Here is a tiny trained network, its code and every weight. The questions are about switching its units off for an input and a class, where a switched-off unit gives its printed mean instead of its output.

import numpy as np


def w(rows, s, z=0):
    codes = np.array(rows[::2]) - 128.0
    scale = np.full(codes.shape[1], s)
    scale[-1] = z or s
    return codes * scale


def f(y):
    return y / 2 * (1 + np.tanh(0.7978845608 * (y + 0.044715 * y**3)))


def log_softmax(a):
    a = a - a.max(-1, keepdims=True)
    return a - np.log(np.exp(a).sum(-1, keepdims=True))


def net(x, mask):
    res = np.array(x, float).reshape(1, 4) / 4 @ E
    y = f(res @ A[0][:, :-1].T + A[0][:, -1])
    res = res + np.where(mask, y, B[0][:, -1]) @ B[0][:, :-1]
    return log_softmax(res[-1] @ U[:, :-1].T + U[:, -1])


A, B = {}, {}
E = w([
[216,62,102,92],'x0',
[77,86,237,111],'x1',
[70,84,88,220],'x2',
[249,91,194,163],'x3',
],0.013)
A[0] = w([
[90,125,31,63,123],'n0',
[90,126,181,129,22],'n1',
[214,110,142,63,107],'n2',
[78,150,95,188,254],'n3',
[167,32,174,179,156],'n4',
[171,42,178,194,133],'n5',
[155,27,137,33,74],'n6',
[184,143,154,79,38],'n7',
[145,91,118,99,4],'n8',
[103,6,159,73,114],'n9',
[127,9,102,170,133],'n10',
[146,163,107,194,124],'n11',
],0.014,0.0024)
B[0] = w([
[221,29,123,250,239],'n0',
[61,93,209,81,167],'n1',
[218,168,115,144,250],'n2',
[176,238,90,190,220],'n3',
[157,38,160,254,233],'n4',
[22,12,144,207,233],'n5',
[161,136,93,183,227],'n6',
[169,246,142,43,202],'n7',
[145,116,108,110,152],'n8',
[180,180,139,143,207],'n9',
[229,184,88,51,208],'n10',
[222,180,92,170,168],'n11',
],0.0088,0.014)
U = w([
[72,188,249,25,138],'0',
[152,19,133,174,203],'1',
[129,87,113,37,1],'2',
[215,255,104,112,179],'3',
],0.01,0.0076)

Each question gives the input, the list of numbers given to net, and the class t.
The units are the neurons (one row each of A and B). Each row of codes is followed by its name. A weight is (code - 128) times the scale printed after its matrix; where a second scale follows, it is the last column's (A, B and U).
mask holds one flag per neuron, in row order. A switched-off neuron (its flag False) gives its mean, the last column of its row in B, instead of its output. The means were averaged over made-up inputs and are rounded, as every weight is.
A unit's drop is (log p(t) with every unit on - log p(t) with that unit switched off) / (log p(t) with every unit on - log p(t) with every unit switched off).
The circuit of an input: a set's keep is (log p(t) with only the set's units on - log p(t) with every unit switched off) / (log p(t) with every unit on - log p(t) with every unit switched off). Starting from all 12 units, units are removed one at a time, each time the one whose removal leaves the highest keep (on an exact tie, the one counted first), for as long as the keep stays at least 0.8.
circuit, biggest first: the units of the circuit, biggest drop first
k most important neurons: the k neurons with the biggest drops, biggest first
drop when u is switched off: that unit's drop, to one decimal
input [2,-7,-6,-6], class 1: circuit, biggest first : [n0]
input [3,7,-3,-3], class 0: circuit, biggest first : [n0, n1]
input [2,6,-5,-5], class 0: circuit, biggest first : [n3, n1, n4]
input [-2,0,5,-4], class 3: 2 most important neurons : [n3, n5]
input [-6,8,1,1], class 0: circuit, biggest first : [n0, n1]
input [3,-2,-3,8], class 1: 3 most important neurons : [n5, n4, n3]
input [0,7,8,-4], class 3: 2 most important neurons : [n3, n10]
input [1,7,4,-6], class 3: 2 most important neurons : [n5, n3]
input [3,-6,8,3], class 3: 4 most important neurons : [n10, n11, n0, n3]
input [-5,6,7,-8], class 3: 3 most important neurons : [n3, n5, n4]
input [-1,4,-2,-7], class 1: 4 most important neurons : [n0, n7, n10, n2]
input [-3,0,-4,-8], class 1: drop when n9 is switched off : 0.1
input [-3,6,4,-2], class 0: drop when n0 is switched off : 0.1
input [-1,4,-3,-7], class 1: circuit, biggest first : [n7]
input [3,2,-3,-7], class 1: drop when n0 is switched off : 0.2
